S: [ 1  2  2 -1 -1  2  0  0  0  0  0  1  5 17 34 50 55 41 16  5  3  0  1 -1
 -1 -1  0 -1  0 -1 -1  1  2]
A: [ 8 25 47 51 45 28 16  1  2  0  0  1 -1  0  3 -1 -1 -1 -2  2  0 -3  0  1
 -1 -1 -1 -1  1 -2 -1  1 -1]
F: [ 0  0 -1  0 -1  1 -1 -1  1 -1 -2 -1  1  1  1  0 -1  0  1  1 -2  0 -1 -1
  1 -1 -2  3  9 20 41 54 48]
D: [ 1  1 17  2 -1 53  1  0  1  0  3 -2  7  1 53 18  1  0 -1 38 -2  2 34  0
  1 -1 -1  1 -2  2  0  3  2]
Z: [ 1 -1  1  0  1 -1 -2  0 -2 -2 -2  0  0  0  3  9 27 46 55 42 22  4  0  1
  2  2  2  0  0  0 -1  0 -1]
J: [45 26  9  5  0 -1  0 -1  1  1  1 -1  1 -1  2  0  2 -1 -1  3  1 -1 -1  1
 -1  1  2  0 -1  0  0  1 -2]
B: [ 1  0  0 -2  0 -1  1  1  2  1 -2  2  0 -2  1  2  0 -1  3  3 17 39 53 53
 34 18  7  1 -1  1  2  1 -1]
Q: [ 1 -1  0  1  4 10 27 48 55 43 25 10  1  0 -1  1  1  0  0  2  1  0  1  0
  0 -1  2  0 -2  0 -2 -2 -2]
perm: [-1  1  0  0 -2  0 -1  1  1  2  1 -2  2  0 -2  1  2  0 -1  3  3 17 39 53
 53 34 18  7  1 -1  1  2  1] -> B
perm: [-2 -1 -1 -1 -1 -1 -1 -1 -1 -1 -1  0  0  0  0  0  0  1  1  1  1  1  1  1
  1  2  2  2  3  5  9 26 45] -> J
perm: [-1  1 -1 -2  1 -1 -1 -1 -1  1  0 -3  0  2 -2 -1 -1 -1  3  0 -1  1  0  0
  2  1 16 28 45 51 47 25  8] -> A

Zurum: [27 35 20 23 27 28 20 26 35 38 24 27 25 24 35 29 42 39 23 37 26]
kav: [28 35 30 31 27 32 16 33 42 34 37 25 24 17 22 29 24 22 35 23 30]
zuzo: [20 27 43 28 28 37 34 21 27 14 26 22 31 23 28 26 14 25 32 31 28]
rekan: [24 26 34 37 24 24 28 31 26 35 36 21 25 26 27 27 25 33 36 25 35]
meral: [27 35 20 23 27 28 20 26 35 38 24 27 25 24 35 29 21 36 31 20 18]
Sovu: [18 19 24 26 35 23 25 31 27 27 20 21 28 35 29 20 38 24 35 36 27]
busi: [16 23 34 42 33 27 24 30 22 35 29 17 30 32 28 25 23 31 35 37 24]
fifu: [42 38 35 26 25 28 27 20 27 39 23 23 35 37 24 20 26 24 29 28 35]
perm: [18 20 31 36 21 29 35 24 25 27 24 38 35 26 20 28 27 23 20 35 27] -> meral
perm: [23 24 33 16 42 35 29 30 31 23 17 27 35 32 22 28 37 24 25 30 34] -> busi
perm: [20 20 23 23 24 24 25 26 26 27 27 27 28 29 35 35 35 37 38 39 42] -> Zurum
perm: [14 14 20 21 22 23 25 26 26 27 27 28 28 28 28 31 31 32 34 37 43] -> zuzo
perm: [23 27 28 20 26 35 38 24 27 25 24 35 29 42 39 23 37 26 27 35 20] -> Zurum
perm: [39 27 38 26 20 42 27 35 35 23 37 24 29 26 28 25 35 28 23 20 24] -> fifu
perm: [29 25 35 20 26 21 27 38 31 36 28 27 20 20 35 35 24 27 23 24 18] -> meral

vifef: [-17 -32  32 -36]
kulid: [-10  27   5 -11]
zipab: [-17 -32  32 -27]
kevo: [ 6 36 -7 32]
seso: [-36  31 -17 -32]
bilav: [  3  24 -21  25]
puf: [-17  33  32 -36]
perm: [-36 -17 -32  32] -> vifef
perm: [-36  32  33 -17] -> puf

magu: [ -4   9  19  -3 -14   2  34   0  11  17   6  -9 -28  -1 -52  17 -10   0
  13  -5  -1 -18  -9 -16 -16]
dib: [ 21 -12   8  13 -22  -2  -3  15  -5  34 -46  11   0 -17 -14  -9  19 -11
 -20  -5 -16  -5  19   2 -14]
Kuros: [ -3  20  -1  13  13 -25  14 -13 -38  33 -24  -1   3   6 -18  -8  -7   9
  -9  -2  -1  -1 -38   6  -6]
Rami: [-14  -3  19  11 -20 -46 -14  -2  -6  -5 -16   0  -9  34  15 -22  13   2
  21  19 -11   8 -12 -17  -5]
Kopit: [  3  12   9  11  13 -27  27 -11 -31  41 -30  16  -8  15 -11  -7  -8   9
   1  -4  10  23 -10   2 -11]
Fime: [ -7  18  -8   7  21 -23  21 -10 -33  32 -22  12  -8  -3 -19 -11  -6   7
  -9  -7  -7   0  -5  -5  -7]
fuf: [-17  19  15  11   2 -20  13 -14 -46  34 -22  -5  -5  19 -10  -6  -2   0
 -16  -3   8  21 -14  -9 -12]
fetu: [ 15 -12  -3  19 -14 -11 -46 -17 -20  13  -5  11 -14  19  -9  -2 -22 -15
  -5  -5   8  21   0   2  34]
perm: [-17  -5 -14  -3  19  11 -20 -46 -14  -2  -6  -5 -16   0  -9  34  15 -22
  13   2  21  19 -11   8 -12] -> Rami
perm: [-46 -22 -20 -17 -16 -14 -14 -12 -10  -9  -6  -5  -5  -3  -2   0   2   8
  11  13  15  19  19  21  34] -> fuf
perm: [ -9   2 -12   8  -5  11  -5  19  -5 -16  -3   0 -14  15  21 -20  13  -2
  34  19 -22 -17 -11 -46 -14] -> dib
perm: [-31 -30 -27 -11 -11 -11 -10  -8  -8  -7  -4   1   2   3   9   9  10  11
  12  13  15  16  23  27  41] -> Kopit
perm: [-46 -22 -20 -17 -16 -14 -14 -12 -11  -9  -6  -5  -5  -3  -2   0   2   8
  11  13  15  19  19  21  34] -> Rami
perm: [-14   2  19  -5 -16  -5 -20 -11  19  -9 -14 -17   0  11 -46  34  -5  15
  -3  -2 -22  13   8 -12  21] -> dib

T: [ -8  35  43  48  47 -20  34]
V: [ 47  48  34  35  43  -7 -20]
M: [-20  35  43  34  47  48  -9]
R: [-14   1   3  -3  -4  19   1]
perm: [  1  19  -4  -3   3   1 -14] -> R
perm: [ 34 -20  47  48  43  35  -8] -> T
perm: [-14  -4  -3   1   1   3  19] -> R
perm: [ -9  48  47  34  43  35 -20] -> M
perm: [ 48  47 -20  34  -8  35  43] -> T
perm: [ 35  -9  43 -20  48  47  34] -> M

nifez: [ -1   0   0   3   0  13  -1   1   1   1   0   4   1   2   1  -8   0  -3
  -2  -6  14   2   6   6   2  -5  -3  -1 -11   9   6  -4  -1   4   5  -8
  -2  -2  -4  -1  -4   7   2  -4  -8   6   9   8  -2  -7  -1   0  12  -2
  -4   1  -8  -9   2  -1  -7]
Bamat: [ -5  -1   1  10  11  12   0  11  12  13  12 -10  -9 -14   0  -1 -12 -18
   9  10  13  10 -10  -1  -8  11   1   7   8   2  -6  11  11   4 -11   1
   1  12  15  -3   6   8   5  10  -1  -4  -2  16  -2   7   9  -5  -2 -10
  -2  -3  -9  23   5  -8  25]
Bofal: [-10   0   8  -5   1   4   6   6   2  -1  13  -5  -5   3   3  -5 -10   5
  -1 -12  13   1  -4 -10  -5  12  12  12  -1   0 -13  -2   6 -18  18   0
 -10  -3   3   5   8 -12  14   3  12  20   9  -6  -1   0  -8  -4   5  12
   6  -2   8  -5 -12  11   9]
Gor: [  1  -5  -4   0   6  -4  -3   1  -1  -8  -7   2  -9  -1   2  -1   5 -11
   0   6  -2  -1  12   4   3  -3   7   1  -2  -4   1  -2   9  -1  13   1
  -8  14   2   1  -8  -2   2   6   0  -6  -7   8   0  -1   0  -4  -1   4
  -4   9  -8   0   6   2  -2]
gamap: [ -5  -5  -1   0  12 -10  -1 -12 -10  -8   3   0   5  13  18   0  20 -12
   3   6  12  -3   5 -12   0  12  -2   2   3 -10  14   6   9   1   8  13
  12  -5  -4   8  -5 -18   4   9 -10  -6  -2   6   8  -1  11   3   5 -13
  -4   0  12  -5  -5   1   6]
bol: [ -1  -7  -1   2  -1   1  -6   9  -1   1   0   2   1   2  -8  13  -2   1
   9  -1   6  -7   1 -11   6   8  -9  -5  -1   2   6  -4   4   0   0  -8
  -2  -2  -3   2   5  -4   6  -5   0  -8   0   4  -3  -1   0  12   1  -4
  -8   7  -4  14  -2   3  -2]
perm: [  9  -2  -4   0   2   1   4  -1  -1   1  -1  -3 -11  -8   2  -1   1   4
  -1   6  -4   2   1  -2   2  -7   5   7   6   6  -5  -1  -1   2  14   0
  -8   3  -8  -2  -7   1   0   6  13  -3  -5   0  -4  -9   0  -2   1   0
  -8  -4   9  -6   8  -2  12] -> bol
perm: [ 12 -12   1  23 -11   7  -8  12   6  12  -2  -5 -14  11  11  -1  -9 -10
  10   7  25   8  10  -2  15  12  11 -10  10  -9  11  -4   9   5  13   2
  -6   1  -2  -1 -18   9  -5  -8  13  10 -10  -3   8   4  -1  11   0  -3
   0  -2   1   1  16   5  -1] -> Bamat
perm: [ 14   8  20   5 -10  -1 -12  -5   0   2   3 -10 -12   0   5   8   1  -5
   9  -5   5  -3   3 -18  -2  11   6  12  -4   8   6   3 -12 -10  -6  13
   9  12  12  -5   3   4  -5  -2 -13  12  13 -10  18   6  -1   1   0  -5
   6  -8  -1  -1   0  -4  12] -> Bofal
perm: [  6   1  -5  -5  12   0  -4 -13   5   3  11  -1   8   6  -2  -6 -10   9
   4 -18  -5   8  -4  -5  12  13   8   1   9   6  14 -10   3   2  -2  12
   0 -12   5  -3  12   6   3 -12  20   0  18  13   5   0   3  -8 -10 -12
  -1 -10  12   0  -1  -5  -5] -> gamap
perm: [ 12  20  -8   5  -5   8   6  -5 -10 -12   0 -18  -5 -10  13   1   5 -10
  -1   0   3   9  -4 -10   2  -2  -1   9   8  -5  -6   0   6  18   5   0
  -5  -5 -12  14 -13   3  -2  13  12 -12   1   8  -3   3  -4   3  12   6
  12   4  11   6  12  -1  -1] -> Bofal
perm: [-11  -9  -8  -8  -8  -8  -7  -7  -6  -5  -5  -4  -4  -4  -4  -3  -3  -2
  -2  -2  -2  -2  -1  -1  -1  -1  -1  -1  -1   0   0   0   0   0   0   1
   1   1   1   1   1   2   2   2   2   2   3   4   4   5   6   6   6   6
   7   8   9   9  12  13  14] -> bol

kezun: [ 16  21   5  23 -14  -7 -10   4 -10 -18  10  21  -5   1   3  -1 -22 -18
 -22  -2  -2  17  -3 -11 -41  -5  -7 -19]
Riv: [ -7   8  -5  11 -21 -10  -2  -3  21 -15 -10 -18  19  10  -6  25  17 -16
  -5   2  11  -1  18  22  -7  20  -9   2]
bemi: [ 12  16   4  17 -10  -5  -7   3  -8 -14   8  15  -4   0   3  -1 -17 -13
 -17  -1  -1  13  -2  -8 -31  -4  -6 -14]
tes: [ 10  14  -5  15  -9  -5  -6   3  -7 -12   7  13  -3   0   2  -1 -14 -12
 -14  -1  -2  11  -2  -7 -27  -3  -5 -12]
satav: [ -8  -8  -2   8  -3  -2   1  -1   3  19  18 -13 -15   4 -19   9  20  -7
  -1  -1 -19   5  25  11 -13  -3  38  -9]
Zome: [ 19  25  -2   9  -8  -7 -13  -2   9 -19 -19  -9  -1   5   4   1  38 -15
  -3  -8  -1  -1  -3  20   3  11 -13  18]
tipob: [-27  -9  -3  -1  -3  13   2  -7  -1   0   2   3  -6  -1  -2 -15  15 -12
 -14  10 -12  11 -12  -5  14  -6   6  -6]
ged: [ 19  25  -2   9  -8  -7 -13  -2   9 -19 -19  -9  -1   5   4   1  38 -15
  -3  -8  -1  -1   6   4  -3   6   2   8]
rekul: [ 2  0  5 -6 -3  0 -2 -2 -7 -3  2 -8  1 -8 -3  2  1 -4  2 -2  9 -4 -3 -2
  3 -4 -1 -4]
gufeg: [  2   0   5  -6  -3   0  -2  -2  -7  -3   2  -8   1  -8  -3   2   1  -4
   2  -2   9  -4  -3  20   4  10 -13  18]
Vusa: [ 10  14   3  15  -9  -5  -6   2  -6 -12   6  13  -3   0   2  -1 -15 -12
 -14  -1  -1  11  -2  -7 -27  -3  -5 -12]
lega: [ 16  26  -3  12 -12  -9 -13  -3  14 -22 -21 -13   4   7   2   7  42 -18
  -4  -7   2  -2   1  24   2  15 -15  18]
perm: [-19 -19 -15 -13 -13  -9  -8  -8  -7  -3  -3  -2  -2  -1  -1  -1   1   3
   4   5   9   9  11  18  19  20  25  38] -> Zome
perm: [ -2  -6  -5  -6  -1 -12 -12  10  14 -27  -5   2   2  15   6  -9  13  -3
   3  -1 -14  -3  -7   0  11 -15  -1 -12] -> Vusa
perm: [-21 -18 -16 -15 -10 -10  -9  -7  -7  -6  -5  -5  -3  -2  -1   2   2   8
  10  11  11  17  18  19  20  21  22  25] -> Riv

kat: [-15  22  -6 -22  13 -27   6   0  -4  22 -23 -11  37   1  17  20   7  -7
 -17 -16  17 -11  -3 -22 -21  14  33 -22 -15 -17   3  20  -5   0  -1  18
 -43  11  12  44   1  -1 -27 -17 -14  -8]
fuli: [ -3 -41 -43 -17  15  12 -18 -16 -22  -2 -12  -5  -4 -16 -20   4  16   2
  -7  -2  28  -6 -10  26  15   2  -5 -31 -29 -41  10  40   4  -5   3 -20
  10  -6  15   4 -26  -5  16 -17  23  -2]
sili: [ -1 -29 -27  15 -14   8  39  30   4  15  -8   9 -25  28 -13  24   8 -49
  22   8  24 -14  27 -11   6 -19  12  -8  -5  10   8   4  -3 -10  -2  14
  -9   8  -2 -29  -5   9 -24  -9 -34  16]
Gimiv: [-19  22 -29   9  17   8  14   8  12  -8  15  -9  27  -5  10  24 -29 -34
 -10 -24  24   8  -2 -14  15 -14   6 -49  28 -27  -3   8   9 -25 -13   8
  -1  39  -5  -8  -2   4   4  30  -9 -11]
defak: [-15  22   1  22  20  -7  33  17 -16 -21 -17   1 -11   0  -5 -22   0  12
  18  -1 -17  -6 -27  13   3  11 -11 -15  -3  17  -4 -23   7   6  37  14
 -28 -22 -14  44 -17 -22 -43  -8  -1  20]
perm: [ 28  14  15 -34  15  -5  16 -25  39 -29  -3  24  30   8  27 -11   9  12
 -24  -2  24   4  -5   6   4  -2 -49  22 -10 -14   8   9 -19  -9  -9  10
 -29  -1   8   8  -8  -8 -13   8 -27 -14] -> sili
perm: [-43 -27 -27 -23 -22 -22 -22 -21 -17 -17 -17 -16 -15 -15 -14 -11 -11  -8
  -7  -6  -5  -4  -3  -1  -1   0   0   1   1   3   6   7  11  12  13  14
  17  17  18  20  20  22  22  33  37  44] -> kat
perm: [  3 -21 -22 -17  18  17 -17  37  14 -23   1  -7  -1 -28 -15  -4  -1  12
  17   7  22  -6 -16  33 -17  -8 -27   1   0   0 -11 -22  13  20  -3 -22
 -15 -14  20  22  44  -5  11 -11 -43   6] -> defak

fere: [  1  11 -37  -5  29  21 -20  12]
piti: [  1  11  29  21 -20 -36  12  -5]
voda: [-31 -19 -17  50 -25  27 -16  11]
perm: [ 29  21 -20  12   1  11 -37  -5] -> fere
perm: [ -5  12 -36 -20  21  29  11   1] -> piti
perm: [ 12   1  11 -37  -5  29  21 -20] -> fere

leki: [-30  15 -39 -16]
Lan: [  8 -11 -41  -6]
Bime: [  9 -30 -11 -19]
dit: [  2 -12  -4  -7]
Fuv: [  8 -40  -6 -11]
reded: [ -4   2  -8 -12]
perm: [ -4   2 -12  -7] -> dit
perm: [ -6 -41 -11   8] -> Lan
perm: [-40 -11  -6   8] -> Fuv

dofi: [ -9  22  -9  -6   3  -2  -6  12   2 -20 -51 -13  16   6   2 -16  -8  13
  -1   3  -1   5   3 -18   2   3   2  -7  11  -4  13 -12  -7  30  10 -28
 -13 -17  19 -10  22   2   1]
sama: [ 18  -4 -13  22  -4  11   5  -2  24 -17   6  -4   3   6  -2  -2  -7 -12
  26   9   1 -15  -8   4   7 -10   7   7   0  -9  -1  -4   4  19  -8   2
  -1  -2   6  29  -4  -4 -11]
met: [ 18  -4 -13  22  -7  17   5  -2  24 -17   6  -4   3   6  -2  -2  -7 -12
  26   9   1 -15  -8   4   7 -10   7   7   0  -9  -1  -4   4  19  -8   2
  -1  -2   6  29  -4  -4 -11]
dunok: [  6 -20  13  -2  -7  -8  12  -1 -18 -13  -9   2   3   3 -28  -4   2  16
 -12  -7   3 -16  -6  -6  10  11 -17   2  -8   5   2  22 -10  19  30   1
   2  -1   3 -51  13  22 -13]
perm: [-51 -28 -20 -18 -17 -16 -13 -13 -12 -10  -9  -8  -8  -7  -7  -6  -6  -4
  -2  -1  -1   1   2   2   2   2   2   3   3   3   3   5   6  10  11  12
  13  13  16  19  22  22  30] -> dunok
perm: [  1  -9  22  -9  -6   3  -2  -6  12   2 -20 -51 -13  16   6   2 -16  -8
  13  -1   3  -1   5   3 -18   2   3   2  -7  11  -4  13 -12  -7  30  10
 -28 -13 -17  19 -10  22   2] -> dofi
perm: [  2 -51  11  -7 -12 -17  -7  -8 -16   1 -13 -28  13  19   3   2   5   3
   3   6   2  30  16  -1 -18  -9 -10 -13 -20  13   2  12  -4  -2  22  -8
  -6   3  -6   2  22  10  -1] -> dunok

nuv: [-27  -9  43 -10 -23]
meru: [  0  49 -27  15  23]
nare: [ 49  23  15 -26   0]
sovuv: [-27 -10  43 -23 -10]
perm: [ 23  15 -27  49   0] -> meru
perm: [-26   0  15  23  49] -> nare
perm: [-23 -10 -27 -10  43] -> sovuv
perm: [ -9  43 -10 -23 -27] -> nuv
perm: [  0 -26  15  23  49] -> nare
perm: [-27 -23 -10  -9  43] -> nuv
perm: [  0  49  23  15 -26] -> nare

nar: [  2  -2 -11  -8   4 -16  -9  24  32  -8  -5  40 -20]
Dala: [ -9  16  29  10  -7  -3 -16   0   5 -22   8  10  -6]
Golis: [ -4  -2  40 -20   2  32  -8  24  -9 -11   4 -16  -8]
perm: [ -8 -16   4 -11  -9  24  -8  32   2 -20  40  -2  -4] -> Golis
perm: [ 40 -20   2  -2 -11  -8   4 -16  -9  24  32  -8  -5] -> nar
perm: [ -6  10   8 -22   5   0 -16  -3  -7  10  29  16  -9] -> Dala
perm: [-20 -16 -11  -9  -8  -8  -4  -2   2   4  24  32  40] -> Golis

Gifid: [  1  -7  30 -23 -17  -4   6]
laru: [-17  -4  30   6 -23  -7   1]
vifev: [ 30  -7   6   1  -4 -23 -16]
perm: [-16 -23  -4   1   6  -7  30] -> vifev
perm: [  1 -23   6  -7  -4  30 -16] -> vifev
perm: [-23 -16  30  -7   6   1  -4] -> vifev
perm: [  6   1  30  -4 -23  -7 -16] -> vifev

kifa: [-12  -1 -11 -12   2 -14   5]
bovaz: [ 30  32  -9  -2  34 -15 -13]
vuz: [5 7 4 8 4 6 3]
Nikor: [ 28 -14  28  43 -30  49 -10]
Vez: [-14 -13  23 -13 -15   6 -23]
Lut: [-5 -9 -3 -5 -5 -4 -3]
Budib: [ 11  -5   4  15 -10  14  -5]
Mefiv: [-14 -16  17  -1 -15  12  -4]
levor: [-12   1  -1 -12 -14 -11   5]
zopa: [-10  -5 -11   2  -4  -3  11]
perm: [  5 -14   2 -12 -11  -1 -12] -> kifa
perm: [-14 -12 -12 -11  -1   2   5] -> kifa

